Below is a small trained network, with its code and all its weights. Each question gives an input and a class and asks what happens when units are switched off, that is, made to give their printed mean instead of their output.

import numpy as np


def w(rows, s, z=0):
    codes = np.array(rows[::2]) - 128.0
    scale = np.full(codes.shape[1], s)
    scale[-1] = z or s
    return codes * scale


def norm(h):
    return h / np.sqrt((h * h).mean(-1, keepdims=True) + 1e-5)


def f(y):
    return np.maximum(y, 0)


def log_softmax(a):
    a = a - a.max(-1, keepdims=True)
    return a - np.log(np.exp(a).sum(-1, keepdims=True))


def net(x, mask):
    res = np.array(x, float).reshape(1, 8) / 4 @ E
    u = 0
    for l in range(3):
        y = f(norm(res) @ A[l][:, :-1].T + A[l][:, -1])
        res = res + np.where(mask[u : u + 4], y, B[l][:, -1]) @ B[l][:, :-1]
        u += 4
    return log_softmax(norm(res)[-1] @ U[:, :-1].T + U[:, -1])


A, B = {}, {}
E = w([
[96,120,46],'x0',
[3,108,130],'x1',
[158,17,134],'x2',
[125,91,138],'x3',
[185,86,50],'x4',
[167,91,44],'x5',
[32,103,194],'x6',
[116,233,158],'x7',
],0.0048)
A[0] = w([
[114,36,88,171],'0.n0',
[38,225,122,189],'0.n1',
[113,91,253,3],'0.n2',
[210,66,124,93],'0.n3',
],0.0052,0.0018)
B[0] = w([
[40,25,114,228],'0.n0',
[102,205,196,251],'0.n1',
[134,152,154,197],'0.n2',
[253,165,162,203],'0.n3',
],0.0052,0.0029)
A[1] = w([
[182,83,120,163],'1.n0',
[153,103,96,114],'1.n1',
[116,139,247,234],'1.n2',
[149,91,134,3],'1.n3',
],0.011,0.0005)
B[1] = w([
[146,136,253,193],'1.n0',
[88,188,87,165],'1.n1',
[28,151,155,254],'1.n2',
[99,39,134,161],'1.n3',
],0.0049,0.0057)
A[2] = w([
[138,132,213,190],'2.n0',
[133,161,93,254],'2.n1',
[132,133,125,75],'2.n2',
[159,1,88,116],'2.n3',
],0.0085,0.0022)
B[2] = w([
[34,108,179,254],'2.n0',
[93,252,197,187],'2.n1',
[165,82,205,128],'2.n2',
[50,108,99,237],'2.n3',
],0.0046,0.0039)
U = w([
[41,197,182,210],'0',
[251,206,62,145],'1',
[163,35,163,168],'2',
[168,32,36,143],'3',
[191,145,129,2],'4',
[89,39,92,20],'5',
],0.012,0.0063)

Each question gives the input, the list of numbers given to net, and the class t.
The units are the neurons (one row each of A and B). Each row of codes is followed by its name. A weight is (code - 128) times the scale printed after its matrix; where a second scale follows, it is the last column's (A, B and U).
mask holds one flag per neuron, layer by layer. A switched-off neuron (its flag False) gives its mean, the last column of its row in B, instead of its output. The means were averaged over made-up inputs and are rounded, as every weight is.
A unit's drop is (log p(t) with every unit on - log p(t) with that unit switched off) / (log p(t) with every unit on - log p(t) with every unit switched off).
most important unit: the unit with the biggest drop
top k neurons: the k neurons with the biggest drops, biggest first
k most important neurons of layer l: the k neurons of layer l with the biggest drops, biggest first
input [2,2,8,1,-6,7,-3,6], class 3: 2 most important neurons of layer 0 -> [0.n0, 0.n1]
input [6,5,-1,8,0,1,-1,-1], class 3: most important unit -> 1.n2
input [4,-4,-3,2,1,2,2,3], class 1: top 2 neurons -> [1.n2, 2.n0]
input [1,-3,2,-5,-2,4,2,1], class 2: top 3 neurons -> [1.n0, 1.n2, 0.n1]
input [1,-4,1,0,-4,-2,-5,-3], class 1: top 3 neurons -> [1.n2, 0.n0, 0.n3]
input [0,0,-7,0,8,-4,-2,-1], class 1: top 2 neurons -> [1.n2, 2.n0]
input [-1,-6,-8,2,0,8,4,2], class 1: top 3 neurons -> [1.n2, 2.n0, 1.n0]
input [-5,3,1,-3,4,-2,-6,2], class 1: top 3 neurons -> [1.n2, 0.n0, 0.n1]
input [-8,1,-8,5,0,3,-5,-8], class 2: 2 most important neurons of layer 1 -> [1.n0, 1.n3]
input [4,-1,5,2,-2,8,4,5], class 3: 2 most important neurons of layer 2 -> [2.n0, 2.n1]
